What can hang from each mark
C: F K M
M: C T V Y
Y: C F
V: K M U
P: J U V
F: T Y
T: C F P V
K: U V
U: K V
J: F K P U V

Each row was made from one small tree. The marks that hang from a mark follow it in brackets, in alphabetical order. Every link used is in the known rows. Write each row's tree.
Known rows
M{T{C P} V{K} Y{F}}: [  68 -369  -35  157 -269 -258 -133 -259   62  414  355  420  -73  123
  -96  -10  -29  406   44   39  468 -159   16   66   56 -379   91  -59
  173  259   87 -409  -86   77  -58  -38 -135  133   86   35 -125  -76
   58  134  -55]
U{K{V{M{Y{C{F}}}}}}: [  46  163  152   83 -109 -188   94   17 -119  142   16  402 -343  -44
  148 -209 -137  553  262  -14  -91   41  277  -51   36  -16  180 -360
   59  269  -92 -208   48 -431 -150  112  256  191   62  497 -199  -18
  -70   19   -3]
P{J U V}: [  11  -13  151  131 -215  257  -55  119 -307  172   92 -142   57  167
   23 -188  428   94   -9 -193  524   48  -78   99 -113  -67 -141  -35
  -36  -66   98 -271  166   40 -414 -257    3 -252  326  159  112 -153
 -261  -92  130]
F{T{C{K{U}} P{J} V}}: [   7  -71  -20  170 -193  204 -197 -231   -7  245  556  182    5  206
 -203    5  234  -56 -250  -70  139   32   20    2  -65 -121   10  206
   16 -124  246 -381  119  248    9 -163 -226 -131   57   42   32  -69
   -5 -104   -8]
U{V{K M}}: [ -47   93   43  -16 -153   66    5  283 -341  -41  -89  197   82  101
  260 -132   48  117  163 -148   34 -105  -41  150  -83  -57    3  -51
  -21  153  319 -200    9  -10 -266 -364  128 -208  -96  348  -36 -130
  -92  100  105]
K{U V{M{C{F}}}}: [-124  277    7  130  -81  -81   -2   22 -148  -87  -27  375 -253  141
  117 -213  -83  305  226    5 -170  204  258   -8 -110  -76  267 -245
   25   41  100 -266 -101 -369 -156   69  234  -45   43  407 -118   41
  -23   12  -27]
C{F{T{P}} K{V{M{Y}}}}: [  76  -65  -22  -66  -88  -60 -199  -41  108  230   84  394 -279  123
   -5   95   50  286  -67  146  -86  123   49 -235  115 -135  106  -23
 -141  110   33 -246    3 -113   55   39   41 -135 -149  321 -138   91
  -69  111 -161]
V{M{T{P}} U{K}}: [  76 -276 -105  115 -209   33  -33  157 -462   49   77   77   92  144
   75  -52  113   29  204  -85  289  -91   71  183   -7 -214 -113 -112
  111   91  322 -479   -5  131 -175 -364   41  -80  -58  260 -132 -160
  102 -138  124]
F{T{C{K M} V{U}}}: [ 108   10   32   63 -218    5 -137 -245  -48  388  530  399  -45   97
 -182  159  -51  101 -159   62 -191    1  122  137  -33 -166  -50  179
    2  -67  216 -114   91  100  195  -99 -295   74    7   63  -94 -120
  -93   95   94]
P{V{K M{T{C{F}}}}}: [ -35 -111  -96   50 -287  -69  -45   26 -212  383  -40  412  -58   28
  135 -131   90  305  293 -127  438   19  130   47   58 -370   52 -158
   -1  246  116 -183   43 -261 -266   17   13  -87   68  289 -106 -126
 -152  287   69]
K{U V{M{Y{C}}}}: [ -12  274   58  133  -31  -81  -38  -13 -175    3  -13  390 -180   13
  120 -287 -164  319  206  110 -213   67  234   64 -108   39  231 -196
   55   60   82 -302    7 -335  -61   68  141  122   81  468 -216   30
   22  -14   29]
Y{C{K{V{U}} M} F{T}}: [ 301  254  203   24  -86  -89  150 -305 -207  362  450  416 -351  136
  -68    1 -139  466 -225  198 -575  -39  198   99  -19  -76   24  -65
  146  -34  -15 -181  152 -202  180  206  109   28  -30  308 -144 -148
   48  -28   16]
T{C V{U}}: [ -31  -33   96  156 -193  110 -165 -139 -121  210  287  118   49  -27
 -104    4   50   55   29 -116  174 -110   15  178 -107 -154  -60   53
   15    4  129 -170  -20   55  -38 -180  -74   22   64   63  -46  -71
 -115  108   61]
T{F P V{M U}}: [ 100 -384  105   75 -146  142 -297   12 -210  270  109   55   25   23
  -71   19  237   78   40 -109  426 -232 -237  132  -18 -350 -217   77
  -33   97  167 -286  -55  165  -61 -414   10 -215 -168  106  -71  -19
  -70  161  -25]
M{T V Y{F}}: [  -2 -202  -67   72  -30 -301 -101 -248  171  227  158  336 -168   37
  -56   75  -87  301   59  140  371  -69   14  -41   74 -189   28 -147
   67  169  -62 -219 -116 -106  -64  197 -109  195  122  -38  -71  -89
    7  119  -78]
T{C P{J{V} U}}: [  89  -66   45  172 -367  233  -83   70 -304  304   85 -215   96  203
 -176 -305  463  112 -120 -119  541  169   31   30 -138 -163  -39   24
   69  -47  130 -410  185   83 -358 -250   10 -238  283  204   95 -150
 -126 -136  107]
M{C T V{K U} Y{F}}: [  20  -59  182  244 -288 -394  -91 -251 -160  266  422  555 -215  217
   36   -7 -189  554  218   34  362 -184  105  133  -70 -242  116 -232
  162  291  126 -535 -151  -75 -148 -125  -66  159  268  156 -125    0
    0   31  -18]
J{F K P V{M{T} U}}: [ -64  367 -270   85 -107   52  137  109 -681   82 -321  -78    8  180
   51 -304   80  -49  189 -131  417  173  260   50 -184  -46  -97 -254
  -36    2  169 -356  186  -96 -593  -28   90 -309   70  300   54 -323
    1 -250  249]
J{F{T} K{U} V}: [  22  486 -208   99 -148  -49  203  -92 -481 -214  -83  -93   24  151
  -30 -238  152  -25  -86 -152 -203  118  303 -117 -111  188   84 -167
  -36 -112  179  -77  136    8 -363  152  280 -274  125   74   -6 -258
    6 -416  217]
Y{C{F{T{P}}}}: [ 334 -189    5 -120 -107 -102  129 -313   43  432  133   77 -304  -49
 -169   78  161  394 -167  156  -24  -79   82 -119  203 -211  -71   47
  -72  110 -267  -15  192 -104  139  215  122    3  -56   55 -106  -73
   27  -10 -158]
V{K M U}: [  42   95  140   55 -174   23    4  182 -397   12   41  185   30  148
  239  -68   -9   49  191 -195   54 -223  -41  217 -114 -138  -69  -51
   31  155  310 -247   10   30 -178 -426  129 -182  -57  299  -96  -12
  -17    6   90]
Y{C{M} F{T{V{K U}}}}: [ 451   29  250   47 -277 -171  219 -336 -385  479  489  456 -313   93
  -56   74  -27  549  -86   73 -184 -362   59  280   39 -273 -185    3
   92  136  -42 -124  181   29   32  -90   30   33    2  145 -145 -206
  -31  -12   59]
J{K U{V{M}}}: [ -90  334  -54   97 -119   13  130  297 -424 -109 -192  -28   -7  144
  165 -213  214   19  136 -234  207  120  224   66  -31  157   67 -269
   99  -12  295 -300  -17  -81 -492 -181  289  -99   41  357    9 -270
  -36 -168  265]
U{V{M{C{F K} Y}}}: [-215  101  216   23  -72 -206 -202   51  209  209   38  564 -363   16
   86   10  -93  463  257  101  189  193  194 -157   47   16  254 -173
 -137  305 -148 -267  -68 -366  -73   97  -48  168  102  403  -69  123
 -213  218 -129]
C{F{Y} K{U}}: [ -33  264  226  117  161  -17    9 -167   64   44  349  304 -326  -17
   82   59  -18   95 -102 -145 -248   29  161   33    6   74   62 -111
  119   21  -99  -48    4 -294  114  309  298   12  -79  134  -79   11
   16  -33  -41]
F{T{C{M} V{U}} Y}: [ 290   50   21   16 -305  -35  -55 -251 -193  506  492  332  -54  -97
 -204   23   17  221 -129    5 -152  -91  143  264  -61 -259 -143  191
   11   30  193  102  174  -54  132   -8  -53   29   25   34 -203 -171
  -71   73  144]
M{T{F P{U}} V}: [  77 -527 -103  127 -140   36 -239  -99 -111  299  215  -58  150  154
 -141  -15  284  127 -103  -36  559  -33 -154   61   26 -404 -101  -23
  148   -4  253 -402  -52  123 -102 -225  -76 -111   58  -64   -8 -171
    6   48   38]
C{F{T} M{V}}: [ 220 -104 -161 -112  -87 -232   90 -268   93  283  229  263 -194  144
 -104  159  -15  291 -191  116 -177   -2   74  -10   72 -247 -115   63
  -45   -3  108   86   67  -49   83   47  -39   14  -41  -38 -104 -247
  -54   76  -13]
F{T{P V{U}} Y{C}}: [ 392 -181  175    5 -221   89  -54 -315 -238  522  485  147 -133 -132
 -182  121  230  212 -201   36    6 -376  -66  212   35 -233 -264  200
 -104   55  -69 -104  218   97  195  -53   99  -42 -105  102 -197 -162
   11  -19   21]
C{F M{Y}}: [ 175  -62   80   42   -3 -302    6 -143   99  228   75  300 -360    4
  -96   32 -154  505   76  187  -11  155  222  -31   79 -103   25 -100
   68  126 -210   30   10 -215   56  130  -45  213  119   34 -105   47
  -88   30  -58]
P{V{M{C T Y} U{K}}}: [-107   -3   33  189 -400 -200 -139  106 -395  168   66  472  -56   94
  122 -188   -9  396  484  -20  467   81  268   99  -40  -71  102 -288
  -24  238  215 -529  -53 -164 -321 -182  -96  104  331  414 -183  -33
 -162    4  134]
V{K M{C T Y}}: [ -45  -77  -16   98 -257 -350 -134  102 -101  189  -12  553  -90   74
  110 -100 -233  341  458  145  360   49  177  -11   18 -193  254 -168
    4  345   84 -307  -49 -164 -107  -98 -254  208  203  241 -142  190
   22   71   21]
C{F{T Y} K{U{V}} M}: [ 166  348   73    3    6  -69   92 -185 -171  160  416  435 -331   65
   14   10   10  372 -242    8 -551  172  302   97   -3   43    3  -26
  116  -43  154  -37  115 -308   73  235  279 -110  -73  223 -132 -225
  -57  -47   53]
U{K{V{M{T}}}}: [ -72   21 -218  100 -127   13   11  238 -371 -132  -61  194  117  104
  176 -186  -78   28  236  -52  -35  111  150   54  -55  -79  113 -253
  123   31  368 -291  -43 -113 -226 -122   64  -40  -47  330  -93 -148
   75  -45  179]
P{J{F} U{K} V{M}}: [-125   23   64  133 -260  269   44  293 -448   59  -49 -120  149  147
  155 -313  382   -2  229 -365  600  -32   11  126 -169 -111 -110 -108
 -205  168  115 -198  288   37 -651 -299   14 -264  290  280   34 -257
 -287 -249  246]

Which tree is each row?
[  42   75   37  253 -216  202  117  177 -528  -97  168 -272   49  303
   25 -282  344  160  -91 -266  302  124  155  143 -127  119  -75 -133
  213  -56  356 -571   74  197 -514 -454  201 -241  151  244  101 -295
  -23 -402  188] -> T{P{J{U{K V}}}}
[ 147 -160   86    6 -108  -12  -40 -177  136  435  225   98 -197 -174
 -161  -25  143  250  -89  -73  144  -14   94   23   76 -252   -4   57
   46  167 -198   77   93 -190  110  235  205   23  -68   34 -128   -8
    5  106  -82] -> T{C{F{Y}} P}
[ -79 -113  271  265 -126 -244 -271 -291   69  338  465  607 -342   55
 -117  188 -141  401  187  180  401  -33  114    2   41 -125  121 -175
   41  197 -225 -468 -146  -90   39  138 -282  298  214  101  -50  125
  -76   98  -90] -> M{C{K} T{V{U}} Y{F}}
[ 152  -76  154  259 -279  165  -49   38 -494  219  165 -177   27  316
    8 -307  409  261 -113 -318  567  -12  -59   95  -91 -147 -122  -63
  199   15  297 -481   71  190 -450 -443  140 -441  164  106   97  -91
  -92 -156  109] -> T{F P{J{U} V{K}}}
[-284  137  138  222  -19 -222 -222 -206  263  -33  427  541 -153  213
   16   49 -215  137   54   63  -40   74  152  -15  -98  127  284  -74
    4   14  118 -423 -173  -32  116    7 -207  275  182  160  -84   88
  -23   -1  -39] -> M{C{K{U}} V Y}
[ 192 -127  201  239 -177  -10 -196 -127 -463  310  450  237   10  -46
   22  -36   17  251   52 -229  258 -271  -70  257  -84 -318 -152  -92
  249  166  272 -228  -22  -54  -69 -222  131 -150  -19   13  -94  -40
    6   83  130] -> M{T{F{Y} V{K U}}}
[ 233  135   13 -147  -66 -125  105 -194   39  297  143  146 -267 -142
  -40   61   96  251 -147  -40 -131  -17   98  -93  123 -110  -67   -3
  -55  150 -104  249  145 -297   43  336  283 -103  -47  -13 -112  -30
  -35   30  -84] -> C{F{T Y}}
[-195    3   91   48 -104 -280 -191   19  127  280   43  652 -293   14
   48  -21 -132  444  307  231  364  167  189 -116   83  -66  280 -225
  -28  331 -138 -379  -91 -341 -112  249 -178  231  149  336  -67   71
  -77  204  -95] -> U{V{M{C{K} T Y{F}}}}
[  16 -104  -66   64 -150 -229 -111  134 -175  121  -66  402  -22   58
  161  -63 -155  209  344   60  307  -29   80   23   32 -184  104 -141
   44  274  164 -249  -26  -97 -142 -148 -147   76   75  202 -126   89
   23   71   48] -> V{K M{T Y}}
[-111  120   94   18 -261  -52  -17  251 -268   25  -35  344   16  115
  211 -170  -31  251  279  -63   86  -28   55  116  -94  -64  156  -77
  -61  222  240 -256  -15  -77 -230 -316   20  -75   29  389  -51  -26
  -92  102   80] -> U{V{K M{C}}}
[-120 -105  -53   99  -25  -80 -229 -156  178  331  213  219   29  -60
 -127  -76 -118  106    6   -2  194  209  131 -142   51 -176  211  -79
  231  113  103 -129  -32 -240  117  257 -187  114   69  -50    1   99
   60  200  -29] -> M{T{C{K} F}}
[ 192 -218  117   -1  -33   25 -132  -72   -3  293  167  -47  -39 -142
 -129  -77  155  148 -148  -84  134  -84 -103   21   43 -186  -79   70
  108  115  -27   42   41  -46  114   52  195 -131 -126  -74  -77   62
   69   58  -55] -> T{F{Y} P}
[ -37 -200   94   52  -23   29 -121 -173  283  317  264  167 -186   21
 -141  112   75  127 -116  -12  107   78   73 -103  106 -158   90   46
   33   72 -173 -139    9  -37  174  144  -34   69  -86   63  -20   43
  -18  127 -132] -> T{C{F K} P}
[-137  484 -149  128  -37  148  265    3 -449   17 -194 -240  -46  189
   19 -282  220  -43  -13 -275  361  224  269   53 -100  189  -60 -200
  -65 -132   -6 -189  177   40 -621   83  118 -272  157  103  143 -315
 -124 -341  246] -> J{F K P{V} U}
[  71 -136   -7   55  -84   86  -51  -41 -233  525   20  113  -26 -193
   -2 -254  127  132  239  -10  568 -158   70  110 -107 -318  -99   23
 -237  288 -242   44  410 -291 -218  245  -93    3  178  212 -132 -220
  -56  -16  171] -> P{J{F{Y{C}}} V{M{T}}}
